In the rows, 128 means zero.
Rows lie near named flat spaces through zero. A row that begins with a name and a colon came from that space; any other row is followed by the name of its block's space that it lies nearest.
vadumnuraf: [146 128 123 121  78 138  96 117 151 127 154 132 120 123 122 162 156 101
  93 126 119 169 139 155 101]
lafezez: [106 136 130 120 126 132 135  91 122 115 126 107 131  96 138 132 143  90
 108 128  93 129 144 147 112]
lemtoli: [158 105 155 159  89 135  79 132 208 149 110  84 156 171 152 107  92 105
 131 143 135 173 138  87 143]
fopumrivol: [135  93 125 133 140 141 113 147 128 149  92 144 157 164 128 134 126 173
 153 122 125 126 106 116 139]
lemtoli: [103 162 114 112 171 125 216 111  91  96  96 178 145 101 123 197 138 189
 124 145 149  96 116 156  77]
vadumnuraf: [155 146 127 114  87 131 129 121 156 125 149 130 112 116 110 145 150 119
 124 130 135 140 136 145  90]
lafezez: [108  97 154 153 131 126  91 128 124 141 138 139 134 147 130 134 106 140
 104 127 133 127 116 108 122]
lemtoli: [108 102 150 147 125 125  81 116 124 140 145  92 123 127 139  86 114  83
 112 117  98 127 137 110 154]
vadumnuraf: [124 174 106 115 124 115 150 135 119  99 175 163  87 104 125 154 134 109
  93 138 166 152 140 151 116]
lafezez: [130 128 125 134 146 124 137 145 128 130 115 131 134 143 135 118 110 144
 143 132 144 125 122 113 149]
fopumrivol: [133  97  82  76 114 167  77 154 151 151 118 182 109 152 112 113 178 129
 168 104 109 168 107 146 113]
fopumrivol: [109 155 135 147 159 116 198 101  97  97  97 133 168 109 146 199 114 165
  94 153 140 111 132 144 110]
vadumnuraf: [182 143 137 136  94 123 160 112 135 129 108  59 159 115 122 136 145 126
 145 128 102 108 149 143 142]
lemtoli: [145 114 118 125 112 128  88 147 121 143 153 110 109 136 122  90 139  99
 136 109 112 137 133 128 171]
vadumnuraf: [178 143 157 168 109 103 173 112 100 125 117  43 170 114 126 146 121 140
 122 131 110  83 150 134 168]
fopumrivol: [ 68 102 143 133 182 130 111 118 124 136 103 116 128 131 153  58  92 105
 150 126 106 108 121  87 149]
lemtoli: [126 109 128 127 112 134  89 121 123 138 142 107 122 125 130 108 142  92
 118 113  95 139 136 134 145]
fopumrivol: [ 67 153 118 103 157 131 140  99 136 102 135 147  97  91 147 105 123  77
 114 138 123 142 139 130  97]
fopumrivol: [ 98 158 125 108 121 126 121 113 163 109 164 144  81 101 134 104 122  71
 110 139 145 156 143 126  92]
fopumrivol: [ 96 141 113 107 149 130 143 105 101 113 129 120 114  92 135 110 146  91
 125 121  95 119 139 147 130]
vadumnuraf: [197 202 145 118  88  99 221 123 149 109 153  94 102  86  81 133 137 153
 165 143 172  67 145 139  82]
lafezez: [107 152 130 144 172 109 161 150 129 112 125 153 121 140 146 121  77 149
 129 151 185 126 122  96 144]
vadumnuraf: [102 143 102 109 173 128 152 144 117 117 115 155 113 126 140 102 119 128
 151 131 143 128 122 121 146]
vadumnuraf: [114 131 112 124 166 127 149 136 110 123 102 124 137 130 145 106 118 129
 149 128 123 121 127 121 164]
lemtoli: [138 138 128 127 129 124 140 141 140 127 129 139 122 135 123 128 119 144
 140 134 153 126 123 119 123]
lafezez: [113 136 145 141 124 116 118 135 133 122 169 169 101 130 118 151 106 141
  93 139 174 134 120 117  94]
lafezez: [115 122 168 148 124 118 128 102 127 131 136 103 131 114 120 119 111 127
 118 131 120  92 130 112 102]
lemtoli: [155 132  93 111 126 132 135 153 102 129 128 135 125 132 120 133 158 137
 144 114 121 135 127 153 164]
fopumrivol: [ 94 118 133 140 175 130 158 117 108 122  80 140 167 135 149 150 108 164
 128 139 125 112 116 119 127]
lafezez: [125 151 131 133 147 114 159 138 132 117 129 135 119 126 131 121 103 141
 136 142 163 116 127 112 129]
lafezez: [167 173 123 116 115 111 174 154 145 118 154 146  95 121  98 127 125 157
 156 138 186 108 126 126 107]
lemtoli: [158 140  65 119 178 119 180 179  35 120 100 130 149 138 134 138 153 169
 158 109 121 112 123 161 240]
[107  76  93 126 122 155  39 154 118 143 138 193 133 173 147 170 148 123
  79 114 118 211 111 146 151]
lafezez
[176 141 176 190 107  90 156 129 107 128 145  62 156 131 123 150  91 153
 102 139 150  87 143 112 165]
fopumrivol
[177 170  44  69 117 146 165 160 135 112 111 146 115 122 128 135 187 115
 170 121 127 176 140 180 161]
lafezez
[143 168 126 131 116 109 160 129 117 107 163 129 107 105 119 152 129 123
 103 137 156 125 141 144 122]
vadumnuraf
[178 198 175 187  85  75 198 106 120  90 180  72 135  92 123 201  93 131
  54 163 182 106 166 138 120]
fopumrivol
[ 81 111 103 134 221 127 151 146  78 126  66 119 159 145 172  78  96 135
 163 125 107 112 119 103 218]
vadumnuraf
[198  92 145 150  82 119  74 163 117 171 158  65 124 156  98  73 137 126
 160  95 105 100 129 113 198]
fopumrivol
[136 113 120 127 132 138 128 138 125 136 105 145 149 147 126 150 135 162
 138 126 128 131 115 131 127]
fopumrivol
[ 18 178 165 162 228  94 214  64 111  72  94  90 144  73 198 100  39  80
  90 175 136  96 155  87 130]
lafezez
[126 143 140 127 145 123 176  96 124 121  88  61 151  98 139  90 125 109
 162 130  89  85 146 124 142]
lafezez
[107 158 139 123 110 124 113 125 199 112 167 161  83 124 135 120  96  91
 104 155 184 173 136 104  72]
fopumrivol
[159 136 134 178  99 106 129 108  77 111 145  56 172 115 155 191 134  94
  45 129  94 150 166 165 199]
vadumnuraf
[117  99 105 135 147 138  89 163 122 138 119 170 138 172 147 140 116 144
 117 126 144 172 111 119 166]
lafezez
[157 112 154 162  90 122 110 109 119 136 134  79 161 130 129 161 133 123
  92 125 101 127 142 139 142]
vadumnuraf
[147 143  94 100 118 143 160 125 122 117 107 157 142 120 120 184 172 154
 131 128 122 143 126 171 102]
lemtoli
[130 136 130 132 127 121 129 143 133 125 148 154 112 135 121 138 116 143
 120 134 162 132 121 121 117]
lafezez
[175 135  72  74  83 145 103 158 112 137 171 158  81 118  87 129 208 114
 148  94 111 150 128 183 132]
lemtoli
[195 140 125 123 117 120 161 171 142 145 117 114 126 150  96  99 126 180
 201 124 162  89 117 111 149]
lafezez
[ 46  88 154 155 120 134  36  97 116 123 189 195 110 129 144 192 116  95
   4 132 128 186 120 134  72]
lafezez

Rows lie near named flat spaces through zero. A row that begins with a name and a colon came from that space; any other row is followed by the name of its block's space that it lies nearest.
nidorvop: [115  85  77 144 120 103 125 137 114 107 112 137 113 101 128 116 118 149
  92 151 140 129 145 135 100]
ponkilab: [105 133 153  91 108  94 125 122 151 132 123 109 131 105 131  93 120 134
  96 172 184 108 128 150  87]
kemuzgug: [127 174 162 134 128 102 151 180 151 148 150 140 156 133 126 113 125 110
 120 156 156 109 128 115 109]
ponkilab: [156 115 137 177 156 173 183 156 132  99 206  87 159 163  65 127 117 145
 113  75 108 144 168 143 131]
kupvem: [152 118  91 180 148 170 133 135 100 113 136 137 124 153 116 172 137 120
 156  75  61 150 133  96 169]
nidorvop: [121  91  81 196 168 147 138 223  95 138 123  97 125 217  94 144 107 156
 129  91  96 152 135 139 146]
masaztukib: [162 131 117 105 134 125 169 109 124  44 135 110 143  67 130 149 127 110
  96 151 145 146 159  88  92]
kupvem: [111 143 120 136 101 112 119  72 141 175 138 111 120 154 136  96 138 148
 159 126 128 103 137 148 137]
masaztukib: [153 150  93 126 136  68 154 111 102  87  85  90 133 142 164 122 136 119
 144 162 136 119 153  91 118]
livodima: [112 117 120 140  87 116 130 118 119  98 117  16 129 133 115 140 127 111
 104 174 152 121 162 101  76]
ponkilab: [ 89 149  85 129 125 129 121 132 159 166 140 163 112 110 121 125 121 156
 114 125 140 122 111 128 110]
nidorvop: [ 86  77 115 120 104 168 104 129 141 187 152 136 107 137 119 123 109 173
 127 128 145 151 132 185 121]
livodima: [137 125 158 108 127 148 107 120 121 118 113 140 125 111 135 150 136 102
 134 122 114 135 107 119 144]
kupvem: [136 107  97 172 109  97 142 145 121 132 149 201 134  91 139 107 130 130
 115 152 126 118 156 123 119]
livodima: [134  93 129 102 129 207 144 124 129  86 161  77 129 105  99 182 112 131
 106 116 133 182 148 124 105]
livodima: [104 152 118 149 149 128 138 190 139 178 137 108 134 198 113 121 113 152
 140 118 136 128 120 141 130]
masaztukib: [145 155 165 124 123 156 142 104 145 169 174 152 145 146 136 125 138 126
 175 107 116 132 134 139 160]
nidorvop: [134 136 168 101 107 144 136 105 143 142 155 120 141 118 136 128 131 119
 142 144 146 134 141 136 123]
kemuzgug: [108  71 114 135  81 129  74 134  89 117  70 106 100 105 150 168 132  95
 118 175 120 137 125 102 113]
ponkilab: [144  89 146 147 136 131 107 142  90  69  90  76 124 137 107 146 132  98
 106 116 101 127 122 117 136]
livodima: [137  97 117 123 107 133 117 102 105  71 104  95 118  85 132 157 134 102
 105 150 123 138 141  97 107]
masaztukib: [125 110 141 127 151 138 132 198 128 108 130 148 135 113 107 138 111 125
  86 130 141 142 115 134 112]
kupvem: [134 106 102 148  46 113 150 131 107 164 149 139 141 107 194 154 132 104
 168 234 155 152 205  87  94]
livodima: [140  82 152 148  98  97 127 149  87  82  98  39 139 145 129 126 127  96
 108 182 144 122 167 119  99]
livodima: [113  99 166 130  95  99  76 134 108 145  81 129 116 127 145 114 137 100
 125 160 129 102 108 140 134]
nidorvop: [141  95 168 100 126 100 109 170  91  76  64  98 131 113 149 143 125  85
 102 180 149 133 121 115 110]
ponkilab: [118 102  95 126 120 168 109  83 130 109 133 131 104  91 112 153 130 139
 113 100 106 143 123 124 127]
nidorvop: [183 188 173 101 152 112 164 102 124  81 124 112 159 128 150 137 147  85
 158 127 121 122 132  86 147]
kupvem: [108 129 140 134  86 174 114 123 141 188 161 127 126 138 134 157 131 121
 161 138 124 143 136 124 132]
ponkilab: [130 120 125 139 114 162 123  90 141 108 161 144 123  79 102 141 136 122
 108 102 107 128 129 118 125]
livodima: [135 104  10 156 166 126 161 146 102  71 111 129 111 119 125 157 113 164
 106 114 112 163 153  96 110]
kupvem: [175 107 186  39 160 119 141  69 109  66  94  89 136 128 154 105 127 132
 141 129 153 146 131 172 145]
livodima: [131 162 126 108 119 166 142  80 157 109 164 123 131  80 116 157 136 118
 121 115 126 136 129  96 112]
kupvem: [135 130 191 109 116 178 118 128 135 128 148 100 139 127 114 159 132  96
 134 120 122 141 119 124 136]
nidorvop: [160 140 139 190 172 142 175 159 131  77 181  93 159 156  57 115 127 128
  98  63  95 115 145 124 136]
kemuzgug: [119 132 127 116 146  95 112 143 122 115  85 123 119 133 130 113 126 129
 111 132 137 113 103 133 125]
kupvem: [ 98 118  93 140 107 146 133 101 163 151 179 152 118  91 101 110 120 166
  99 118 142 124 141 150 100]
kemuzgug: [156 158 142 140 204  82 167 184 137  91 133 174 153 140 100  76 119 144
  93  87 130 103 107 150 141]
nidorvop: [114  93 125 127  83 119  78  96  98 190  87 144 102 156 182 128 140 125
 187 156 113 128 127 146 162]
ponkilab: [131 114  86 118 153 156 174 123 140 151 176 131 132 160 125 115 106 193
 148 107 144 166 164 171 130]
livodima: [123 100 110 134 145 139  91 158 117 140 104 237 106  92 139 141 128 128
 120 105  98 137  86 134 158]
kemuzgug: [145 139 137 134 150 112 149 170 119  87 119 112 145 128 119 135 124 109
 106 137 134 128 131 105 115]
nidorvop: [141  82 151 190 134 127 124 183  94  99 127  85 140 167  88 122 125 111
 105 112 101 118 141 137 136]
ponkilab: [167  15 161 153 115 100 135 161  87  82 140 192 142  82 128  80 118 128
  83 159 138 132 173 187 125]
kemuzgug: [171 122 192 129 124  82 141 139  99  74 105  90 156 130 138 108 139  81
 120 162 137 107 147 118 126]
kupvem: [163  96 113 173 122 148 146 178  96 100 146 182 142  98 138 171 130  95
 128 141  97 157 157  86 134]
ponkilab: [157  86 113 145 159 145 129 116 106  62 126 151 121  98 102 132 129 131
 100  80  90 137 126 133 147]
ponkilab: [215 170 142 127 191 172 175  61 115  59 159 150 151 130 124 157 154 107
 180  34  52 147 130  94 202]
ponkilab: [153 128 150 133 143 107 180 152 145 134 184 174 161 125 123  78 117 152
 120 134 156 125 162 167 123]
kemuzgug: [153 134 135 144  83 130 140  93 127 137 163 182 142  80 160 139 148  96
 155 157 116 127 161  96 132]
masaztukib: [152 132 154 146 138 134 129  85 135  79 149 131 135  95  91 113 144 112
 102  81  97 102 120 125 141]
masaztukib: [ 94  79 107 145  92  98  43 128  75 160  25 102  83 169 167 141 139 109
 156 158 102 114  99 125 151]
kemuzgug: [133 151 114 139 160 144 157 138 151 139 170 163 138 135 106 117 121 156
 128  87 121 132 126 141 139]
kupvem: [129 122 186 107 105 132 122 144 139 139 143 148 142 100 134 124 128 104
 118 159 152 126 127 138 117]
kemuzgug: [102 175 139 146 143 158 133 165 155 164 153  77 136 185  89 143 122 132
 133  95 123 123 108 120 128]
kemuzgug: [142  33 109 151 115 194 144 176  89  80 152  88 130 118 106 185 106 127
 101 142 122 193 179 126 104]
livodima: [107 137 135 136 115 138 101 151 132 142 115 129 120 122 122 151 131 106
 120 133 121 122 104 107 123]
masaztukib: [148 146  65 129 161  70 138  95 108  78  76 145 115 115 152 113 138 137
 127 120 113 112 123 101 135]
masaztukib: [140 180  98 138 113  86 143  24 133 111 121  65 126 142 139 104 155 127
 159 121 114  89 150  98 130]
masaztukib: [140 123 212 125 102 210  90  88 143 112 166 136 131  76  89 170 150  72
 119  82  83 127  97 114 154]
masaztukib: [116 106 103 149 134 103 152 136 139 176 163 149 131 167 123  65 112 191
 134 123 150 121 157 194 129]
kupvem: [139 130  65 217  93  71 149 140 105 125 136 152 136 119 144 118 143 111
 132 164 107  99 177  77 114]
nidorvop: [ 80 117 121 107  98 145  91 119 155 180 132 156 104 101 128 127 121 147
 115 141 149 127 106 151 111]
nidorvop: [132 142  89 187 128  92 125 106 124 111 126 150 122 115 113 106 145 123
 116 103  91  87 127 104 137]
masaztukib: [150  43 197 144  62 153 111 100  96 115 152  83 139 119 125 125 136  96
 131 161 125 134 178 157 128]
kemuzgug: [137  96 107 149 125 101 100 134  97  97  85 181 112  88 144 133 138 106
 111 136 102 118 115 109 138]
[115 144 196  50 140 137  99 155 131 162  82 105 127 164 158 140 120 116
 154 151 162 144  85 151 140]
kupvem
[132 133  86 142 161 154 128  98 142  87 144 177 113  76  92 138 133 142
  95  62  89 127 104 116 138]
ponkilab
[112 131 113 176 105 122 127 158 129 155 144 124 132 142 118 131 129 121
 127 140 121 116 141 111 118]
nidorvop
[130 136 182  82 141 122 110 128 129 142 101 124 130 149 144 115 128 122
 144 130 143 125  99 156 147]
kupvem
[124 125  60 165 128 111 151 125 126  97 137 117 124 110 113 129 125 143
 101 130 124 125 154 101  99]
kupvem
[141 144 137 113 186 152 145 165 131 163 138 169 135 186 131 124 116 159
 166  78 115 152 105 163 176]
livodima
[124 119 123  98 101 181 125  73 147 139 164 150 119  79 134 155 130 134
 137 125 129 155 137 127 123]
masaztukib
[159 137 185 125 113 101 148 145 116 147 136 136 158 152 163 110 135 101
 166 168 143 123 154 133 142]
ponkilab
[121  98 136  84 127 142 142 153 146 104 148 161 132  61 124 131 106 140
  76 161 177 156 136 147  83]
kupvem
[110  95 150 100 116 141  75 122 107 138  74 101 104 143 142 146 129 116
 137 135 123 135  97 142 142]
livodima
[133 112  84 136 112 132 108  85 114 119 113 185 106  80 153 148 142 122
 138 125  98 134 126 103 141]
kemuzgug
[123 137 170 123 103 133 114 139 132 148 129 117 136 130 134 137 134 100
 136 150 135 121 123 120 125]
nidorvop
[112 128 127 193  95 155 116 155 144 176 180 187 132 111 105 138 136 114
 126 114  97 115 129 114 135]
kupvem
[177 143  84 138 207 138 161 179  91  75  97 164 134 153 142 174 125 122
 151  84  82 166 116  86 170]
livodima
[115  93 114 118 165 157 123 158 126 119 124 122 115 145  99 130 107 164
 103  93 129 151 111 166 131]
nidorvop
[125 115  77 103 126  98 150  70 132 113 125 110 117 116 144  94 121 174
 124 144 158 130 159 152 105]
kupvem
[122 157  78 101 146 114 134 132 126 111  90 135 116 111 156 157 125 129
 129 146 138 143 115  88 113]
masaztukib
[110 160  87 132 135 173 130 144 141 111 132  99 119 113 107 193 125 116
 114 113 114 150 113  69 107]
livodima
[123 107 176 166  92 119  82  89 127 130 131 133 122 108 101  97 150 100
 111 108  97  78 112 144 146]
nidorvop
[126 116 163 129  80 106 104  94 128 170 132 161 128 114 157  99 142 114
 151 160 134 104 136 147 138]
kemuzgug
[129  95 104 166 121 125 130 131 111 133 136 123 124 148 121 116 126 143
 131 121 113 127 151 142 135]
nidorvop
[153 110 156 135 158 166 141 163 128  53 152 139 143  78  79 154 122 103
  69  95 112 142 119 113 119]
kupvem
[113 164  95 113 126 141 134  78 157 171 151 150 118 130 140 125 132 158
 160 109 127 130 124 131 138]
masaztukib
[ 61 100  91  78  61 187  88  47 155 164 132  47  86 102 127 164 119 158
 123 157 163 155 135 138  78]
ponkilab
[ 87 132 151  69  93 112 105 130 133 149  83  30 119 151 151 136 116 123
 126 199 191 132 125 132  81]
kemuzgug
[100 162  79 127 116 143 140 101 151 125 140  63 119 126 111 153 126 140
 118 130 139 131 138  93  90]
livodima

Rows lie near named flat spaces through zero. A row that begins with a name and a colon came from that space; any other row is followed by the name of its block's space that it lies nearest.
rir_pov: [118 125 141 171 136 104 156 113 110 129 157 113 140 138 123 138 129  70
 151 141 168 133 119 177  45]
vizur_ton: [ 85 151 116  82 133 128 119 131 111 172 125 152 189  90 173 137 178 140
 160  73 162  65 161  73 216]
nos_tifuv: [130 116 113 136 137 154  76 104 125 134 118 135 120 158 100 113 142 125
 117 146  98 159 129 135 150]
vizur_ton: [107 128 118 164 155 139 203 223 143 122  54 204 141 128 105 177  99 135
 106 108 102  76 125  25 152]
vizur_ton: [125  86 183 105 125 143  86  69 164 103 166  96 141  48 155  95 116 108
 157 165 150 151 140 208 140]
teneg_gibil: [111  96 170 137 131 140 110 116 160 104 123 133 157  62 126 125  98 107
 130 151 128 127 128 145 153]
teneg_gibil: [172 118  99 116 200 129 158 125 178 134 149 165  77 143 142 134 174 155
 168 171 103 120 148 125 120]
nos_tifuv: [128  95 172 125 122 121 103 138 149 146 139 127 139 137 145 134 102 131
 148 158 138 129 146 204 121]
rir_pov: [125 138 109 123 144 135 109 127 132 134 130 140 134 115 124 136 129 145
 105 124 109 121 124  80 168]
rir_pov: [ 78 142 110 162 129 195 122 157  73 130 143 130 121 155 114 148  88 118
  79 114 151 170  88  99  93]
teneg_gibil: [102 173 100 124  98 123 108 144  58 175 152 110 141 198 140 143 140 140
 119  89 163 132 113 128 103]
rir_pov: [ 86 142 138 108  78 196  64 134  98 108 117 127 141 128 130 110 117 156
 130 128 140 175  85 141 151]
teneg_gibil: [160 137 126 107 108 151 143 157 130 109 149 107  59 167 143 123  95 185
 115 147 123 172 102 160  76]
rir_pov: [ 87 117 103 169 160 181 143 143  85 149 122 145 123 161 106 142 119  86
  92 105 141 145 136  95 110]
rir_pov: [116 143 116 197 121  90  77  88 102 125 121 129 174 161  64 133 149  69
 128 155 113 145  88 141  94]
teneg_gibil: [113 172  91 132 117  91  74 100  81 172 150 116 169 166 119 137 168 124
 122 103 135 116 117 107 145]
vizur_ton: [127 143 102 141 128 123 149 118  82 152 147 110 110 191 127 124 158 101
 140 110 157 142 134 155  65]
vizur_ton: [104 110 150 168 125 120 165 197 132 139  63 179 160 159 106 161 106 108
 137 124 124  92 138 119 124]
vizur_ton: [137 119 139 135 124 130 124 134 140 117 127 125 116 130 120 129 105 134
 116 145 116 142 120 141 117]
rir_pov: [130 127 136 111 116 147 140 174 137 125 113 140 110 136 141 139  96 170
 115 125 120 127 124 118 139]
nos_tifuv: [ 84 116 124 170 134 150 102 142  97 156  92 161 168 172  94 142 135  86
 126 121 129 127 135 124 137]
rir_pov: [ 74 120 133 151 189 154 138 145 130 154 159 174 171  89 152 169 130 102
 150 137 168  98 132 103 137]
nos_tifuv: [121 135 121  92 119 154  79 108 116 139 159  97 123 101 146 117 105 160
  78 107 124 145 130 103 181]
nos_tifuv: [125 135 111 141 123 120  99 107 103 145 130 115 136 155 108 123 137 111
 106 117 120 138 130 123 132]
nos_tifuv: [ 95 115 140 125 132 172 128 157 123 131 119 143 137 107 138 139  95 134
 105 114 137 127 133 104 157]
rir_pov: [165 157 130  75 114 101 119 143 169 112 153 117 112  80 163 136 104 215
 112 136 104 110 105  92 172]
nos_tifuv: [159 116 107 155 152 150 190 140 155  76  76 165  74 152  89 113 157 114
 155 157  92 149 116 115  83]
vizur_ton: [107 104 142 146 151 157 183 130 111 131 151 122 111 131 147 128 124  80
 150 125 180 140 147 171  60]
nos_tifuv: [120 151 108 185 159  74 149 125 126 133 123 164 170 140  97 161 167  83
 161 145 130  94 105 102  93]
vizur_ton: [ 96 110 156 112 133 158 116 137 118 155 167 120 138 117 170 136 105 128
 138 127 174 132 145 174 123]
teneg_gibil: [ 93  98 113 119 182 180 131 124 111 180 136 152 130 140 150 130 156 102
 134 103 152 116 189 120 162]
nos_tifuv: [ 87 111 160 117 123 142  50 131 124 174 148 135 181 123 150 143 108 137
 130 136 146 120 142 164 180]
teneg_gibil: [113 139 105  94 121 127  97 153  77 227 136 138 134 251 163 137 179 153
 165  96 158 111 180 178 135]
nos_tifuv: [107 116 160 130 124 144 222 197 141 105  96 157 128  98 155 148  99 125
 156 112 164  96 133 120  99]
vizur_ton: [130 160  99 116 118 121  75 119  97 161 160 112 126 175 130 134 138 160
 108 123 123 143 112 125 135]
teneg_gibil: [123  94 167 115  88 174  89 115 131  96 122  86 113  90 121  97  60 132
  72 128 117 176 125 155 152]
teneg_gibil: [162 155 113 141 136  76 135 114 155 103 132 136 130 116 110 136 151 138
 145 156 102 114  96 107 114]
vizur_ton: [ 99 102 145 169 166 181 149 180 130 132 152 152 108 139 130 168  60 124
  97 157 143 152 111 137  80]
rir_pov: [138 136  98 117 133 144 136 100 105 127 143  97  96 129 125 108 135 123
  90  99 125 148 138  99 130]
teneg_gibil: [ 88 109 161 131 112 146 127 150 113 144 114 134 162 123 142 134 109 107
 140 112 161 117 145 155 135]
[140 111 141 153 143  96 160 155 148 139 108 150 133 150 119 148 121 114
 142 142 120 101 145 143 108]
rir_pov
[129 145 126 127  94 111 226 162  92 115 109  97 108 127 139 127 107 110
 106  62 163 109 137 100  78]
nos_tifuv
[121 128 120 141 147 146 142 116 129 106 138 126 122  90 120 128 118 113
 105 126 127 137 116  93 127]
teneg_gibil
[132  97 118 104 150 185 129 124 125 142 131 121  81 144 139 108 122 137
 102 116 122 154 168 133 147]
teneg_gibil
[134 162 105 138 156  95  99 107 136 138 176 140 145 126 131 151 158 142
 151 162 128 120  93 118 116]
teneg_gibil
[ 89  96 128 109 182 215  98 126 116 172 185 137 109 131 171 134 118 134
 123 136 163 156 159 154 142]
teneg_gibil
[116 138 107 126 154 155 105  86 101 143 197 102 111 131 145 123 143 116
 126 135 159 162 119 148  96]
vizur_ton
[105 120 143 146 106 152  97 176 129 128  76 168 149 166 104 142 108 144
 132 144 107 134 110 133 148]
rir_pov
[161 157  93 120 143 111 170 111 112 122 189  76  75 112 141 131 103 143
  65 103 133 140 117  83  89]
rir_pov
[ 87 133 140 172 160 120  95 173 150 145 120 198 195 119 115 187 112 133
 143 168 119  93  95  97 155]
rir_pov
[128 108 136 166 142 141 151 118 119 117 144 118 104 152 113 125 117  86
 133 152 144 161 122 177  53]
vizur_ton
[130 105 167 158 106  94  39 105 166 114  92 145 186 118  81 126 117 115
 139 185  81 131 109 169 169]
vizur_ton
[151 142 133  94 129 102 106 105 160 122 155 128 132 103 155 121 161 162
 176 157 128 117 119 152 142]
nos_tifuv
[133 122 125  51 133 180 147 143 143 129 136 123  89  86 184 110 123 188
 118  94 134 122 161  95 192]
rir_pov
[134 127 145 135 104 100 114 117 140 110 108 121 152 105 111 122 121 119
 127 132 114 120 119 130 142]
teneg_gibil
[145 139 140 150 120  62 157 133 159 103  92 151 164 105 108 138 149 111
 167 142 114  85 114 117 122]
teneg_gibil
[142 128 114 114 147 102  87 106 139 167 136 141 141 159 132 128 173 138
 156 142 113 111 153 146 160]
teneg_gibil
[140 124 143 111  82  90 101 135 122 155  87 122 149 177 123 115 144 136
 147 113 116 110 157 169 153]
teneg_gibil
[181 116 118  90 126 108  81 109 155 153 125 122  93 185 129 106 158 174
 141 153  83 138 159 173 158]
teneg_gibil
[157 150 123  65  71  82 156 126 114 141  96  97 125 143 156  96 170 154
 154  68 136  92 167 131 157]
vizur_ton
